Below are the code and all the weights of a small trained network. Each question names an input and a target symbol and asks about switching units off, where a switched-off unit gives its printed mean instead of its output.

import numpy as np


def w(rows, s, z=0):
    codes = np.array(rows[::2]) - 128.0
    scale = np.full(codes.shape[1], s)
    scale[-1] = z or s
    return codes * scale


def norm(h):
    return h / np.sqrt((h * h).mean(-1, keepdims=True) + 1e-5)


def f(y):
    return y / 2 * (1 + np.tanh(0.7978845608 * (y + 0.044715 * y**3)))


def softmax(a):
    e = np.exp(a - a.max(-1, keepdims=True))
    return e / e.sum(-1, keepdims=True)


def log_softmax(a):
    a = a - a.max(-1, keepdims=True)
    return a - np.log(np.exp(a).sum(-1, keepdims=True))


def net(x, mask):
    ids = ['γεθξπστω'.index(c) for c in x.split()]
    T = len(ids)
    res = E[ids] + P[:T]
    u = 0
    for l in range(3):
        r = norm(res)
        for j in range(2):
            rows = slice(3 * j, 3 * j + 3)
            q, k, v = (r @ M[l][rows].T for M in (Q, K, V))
            z = softmax(np.where(np.tri(T) > 0, q @ k.T / 3**0.5, -1e9)) @ v
            o = O[l][rows]
            res = res + np.where(mask[u + j], z, o[:, -1]) @ o[:, :-1]
        u += 2
        y = f(norm(res) @ A[l][:, :-1].T + A[l][:, -1])
        res = res + np.where(mask[u : u + 4], y, B[l][:, -1]) @ B[l][:, :-1]
        u += 4
    return log_softmax(norm(res)[-1] @ U[:, :-1].T + U[:, -1])


Q, K, V, O, A, B = {}, {}, {}, {}, {}, {}
E = w([
[105,132,131,79,130,131],'γ',
[144,170,125,111,134,131],'ε',
[202,201,185,113,76,147],'θ',
[206,134,127,126,161,137],'ξ',
[35,96,117,126,75,106],'π',
[138,132,122,213,90,157],'σ',
[81,2,128,134,177,198],'τ',
[81,190,183,164,146,162],'ω',
],0.024)
P = w([
[125,133,106,123,177,95],'0',
[111,146,115,113,146,71],'1',
[141,107,92,131,183,155],'2',
[119,121,130,128,146,75],'3',
[146,49,103,125,145,165],'4',
[127,83,161,158,137,88],'5',
[149,6,97,107,112,163],'6',
],0.019)
Q[0] = w([
[145,98,134,122,120,25],'0.h1',
[151,209,99,93,128,148],'0.h1',
[116,156,151,101,95,162],'0.h1',
[76,123,254,199,239,96],'0.h2',
[107,122,68,137,107,179],'0.h2',
[119,146,202,91,92,31],'0.h2',
],0.0092)
K[0] = w([
[209,108,240,83,120,49],'0.h1',
[127,154,98,161,196,80],'0.h1',
[101,97,123,141,233,85],'0.h1',
[217,239,254,62,38,204],'0.h2',
[75,103,94,158,151,190],'0.h2',
[216,148,104,35,108,88],'0.h2',
],0.0096)
V[0] = w([
[193,59,90,145,73,97],'0.h1',
[136,84,158,132,174,81],'0.h1',
[82,104,164,204,203,54],'0.h1',
[111,76,2,199,168,37],'0.h2',
[154,94,65,139,116,128],'0.h2',
[168,131,155,82,117,175],'0.h2',
],0.0056)
O[0] = w([
[185,65,110,67,147,136,110],'0.h1',
[124,134,66,52,224,201,185],'0.h1',
[80,220,3,170,170,141,252],'0.h1',
[59,118,13,198,132,213,214],'0.h2',
[138,106,91,216,122,179,124],'0.h2',
[212,109,165,145,115,109,81],'0.h2',
],0.0057,0.003)
A[0] = w([
[84,176,245,127,148,235,115],'0.n1',
[148,86,2,69,80,147,8],'0.n2',
[248,121,24,107,61,189,39],'0.n3',
[127,231,68,165,121,47,6],'0.n4',
],0.009,0.0022)
B[0] = w([
[153,75,76,194,165,42,229],'0.n1',
[173,94,87,254,54,145,250],'0.n2',
[101,47,45,115,127,131,252],'0.n3',
[171,105,219,177,202,219,212],'0.n4',
],0.0099,0.0027)
Q[1] = w([
[69,116,106,124,144,115],'1.h1',
[177,24,24,142,131,165],'1.h1',
[124,111,66,161,176,254],'1.h1',
[167,218,101,63,128,232],'1.h2',
[77,174,109,72,65,124],'1.h2',
[139,95,98,167,120,162],'1.h2',
],0.0098)
K[1] = w([
[71,139,64,118,101,120],'1.h1',
[142,39,180,142,136,77],'1.h1',
[145,109,116,219,120,2],'1.h1',
[169,168,130,115,98,198],'1.h2',
[90,164,103,74,11,208],'1.h2',
[126,83,91,192,133,100],'1.h2',
],0.0099)
V[1] = w([
[160,142,165,95,43,255],'1.h1',
[82,149,136,136,133,78],'1.h1',
[194,116,96,136,195,22],'1.h1',
[158,174,139,58,153,159],'1.h2',
[121,210,80,98,48,101],'1.h2',
[82,144,76,75,126,229],'1.h2',
],0.0085)
O[1] = w([
[221,78,91,172,102,179,46],'1.h1',
[24,123,124,151,22,49,124],'1.h1',
[154,158,105,27,132,29,144],'1.h1',
[172,74,99,102,154,189,71],'1.h2',
[111,3,206,175,109,150,2],'1.h2',
[105,152,218,64,83,200,148],'1.h2',
],0.0068,0.008)
A[1] = w([
[205,129,61,190,190,168,150],'1.n1',
[228,254,167,165,32,128,109],'1.n2',
[176,127,163,111,152,43,167],'1.n3',
[73,176,194,20,76,204,4],'1.n4',
],0.0086,0.0033)
B[1] = w([
[45,157,136,110,59,123,254],'1.n1',
[82,174,186,72,33,60,152],'1.n2',
[117,57,54,19,84,99,171],'1.n3',
[34,237,2,91,147,143,133],'1.n4',
],0.0083,0.0055)
Q[2] = w([
[80,190,80,133,130,115],'2.h1',
[144,45,50,113,48,116],'2.h1',
[114,128,149,89,145,51],'2.h1',
[85,141,105,140,183,8],'2.h2',
[177,63,207,135,70,163],'2.h2',
[153,71,37,137,118,107],'2.h2',
],0.016)
K[2] = w([
[101,127,126,141,167,78],'2.h1',
[148,62,115,160,130,99],'2.h1',
[134,203,100,122,110,73],'2.h1',
[164,128,129,117,144,2],'2.h2',
[150,144,118,104,79,197],'2.h2',
[123,76,81,156,143,130],'2.h2',
],0.021)
V[2] = w([
[158,185,159,104,2,140],'2.h1',
[171,180,30,120,79,144],'2.h1',
[110,139,136,125,199,142],'2.h1',
[121,47,152,75,158,145],'2.h2',
[179,147,104,221,182,53],'2.h2',
[131,150,146,211,220,48],'2.h2',
],0.014)
O[2] = w([
[117,193,226,129,112,89,10],'2.h1',
[189,189,171,123,28,103,125],'2.h1',
[152,88,116,164,170,164,182],'2.h1',
[89,36,122,81,163,199,113],'2.h2',
[155,189,39,140,195,27,146],'2.h2',
[135,141,104,159,198,9,181],'2.h2',
],0.013,0.012)
A[2] = w([
[131,190,135,146,99,96,121],'2.n1',
[145,127,231,85,91,52,138],'2.n2',
[123,112,159,129,79,167,108],'2.n3',
[173,153,118,253,51,132,2],'2.n4',
],0.016,0.0069)
B[2] = w([
[125,53,27,121,179,225,239],'2.n1',
[88,23,238,57,160,131,241],'2.n2',
[133,165,84,138,204,19,253],'2.n3',
[205,151,153,161,2,74,245],'2.n4',
],0.018,0.0034)
U = w([
[62,241,126,62,113,166,77],'γ',
[192,212,204,148,179,198,151],'ε',
[135,127,223,63,120,103,217],'θ',
[226,167,100,18,111,151,2],'ξ',
[10,161,161,178,70,112,80],'π',
[185,159,184,205,56,142,229],'σ',
[138,54,113,177,142,213,71],'τ',
[150,152,105,145,182,63,154],'ω',
],0.013,0.0053)

Each question gives the input, a string of symbols that net reads in full, and the target symbol t.
The units are the heads (3 rows each of Q, K, V and O) and the neurons (one row each of A and B). Each row of codes is followed by its name. A weight is (code - 128) times the scale printed after its matrix; where a second scale follows, it is the last column's (O, A, B and U).
mask holds one flag per unit, layer by layer, with each layer's heads first. A switched-off unit (its flag False) gives its mean, the last column of its rows in O or B, instead of its output. The means were averaged over made-up inputs and are rounded, as every weight is.
A unit's drop is (log p(t) with every unit on - log p(t) with that unit switched off) / (log p(t) with every unit on - log p(t) with every unit switched off).
The circuit of an input: a set's keep is (log p(t) with only the set's units on - log p(t) with every unit switched off) / (log p(t) with every unit on - log p(t) with every unit switched off). Starting from the 12 units with the biggest drops (on a tie, the unit counted first), units are removed one at a time, each time the one whose removal leaves the highest keep (on an exact tie, the one counted first), for as long as the keep stays at least 0.8.
circuit, biggest first: the units of the circuit, biggest drop first
unit that matters most: the unit with the biggest drop
top k neurons: the k neurons with the biggest drops, biggest first
k most important neurons of layer l: the k neurons of layer l with the biggest drops, biggest first
which heads matter: for each layer, one digit per head in row order, 1 if its drop is at least 0.15 and else 0, layers parted by /
input σ ε τ θ γ ω σ, target ω: circuit, biggest first => (0.n1, 1.h1, 2.h2)
input θ ξ γ σ τ τ, target θ: which heads matter => 01 / 00 / 10
input τ τ σ σ τ ξ, target ξ: which heads matter => 00 / 00 / 10
input ω σ σ τ σ σ γ, target σ: circuit, biggest first => (0.n2, 2.h1, 2.n4)
input θ ξ ω θ, target θ: top 2 neurons => (2.n2, 1.n2)
input σ ξ θ ε, target θ: circuit, biggest first => (2.h1, 2.n2)
input τ τ τ τ τ σ, target σ: circuit, biggest first => (2.n4)
input ε ω τ ω τ, target ω: circuit, biggest first => (0.n1, 1.h1, 2.h2)
input σ θ τ π θ π γ, target π: circuit, biggest first => (2.h1, 1.h1, 1.h2)
input θ ξ γ, target ξ: circuit, biggest first => (1.h2, 2.h1, 0.n1)
input θ τ θ σ σ, target σ: top 2 neurons => (2.n4, 0.n3)
input γ θ ε, target θ: top 3 neurons => (1.n1, 0.n1, 1.n4)
input ω θ σ γ, target θ: which heads matter => 11 / 01 / 10
input τ τ τ τ τ γ ω, target ω: circuit, biggest first => (0.n1, 2.h2)
input τ θ ω τ θ ξ, target θ: which heads matter => 10 / 00 / 10
input τ π σ ξ π, target σ: unit that matters most => 0.n2
input τ τ γ σ γ, target σ: 2 most important neurons of layer 0 => (0.n2, 0.n1)
input ε τ ω ω σ, target ω: circuit, biggest first => (0.n1, 2.h2, 1.h1)
input τ π θ τ ξ, target τ: which heads matter => 00 / 00 / 01
input σ σ ε ε, target ε: top 2 neurons => (0.n4, 0.n1)
input ω τ τ ε σ τ, target ω: which heads matter => 01 / 01 / 01
input τ τ ε σ ξ, target σ: top 2 neurons => (0.n3, 0.n2)
input σ τ τ ω ε ω ω, target ω: top neuron => (0.n1)
input ε ω σ τ ω τ θ, target ω: which heads matter => 01 / 10 / 01
input ω θ ξ σ, target θ: which heads matter => 11 / 00 / 00
input ε π θ, target π: top 3 neurons => (1.n1, 0.n3, 0.n1)
input γ θ σ τ ξ σ, target θ: which heads matter => 00 / 00 / 00
input π σ σ τ θ, target τ: top 2 neurons => (0.n3, 1.n1)
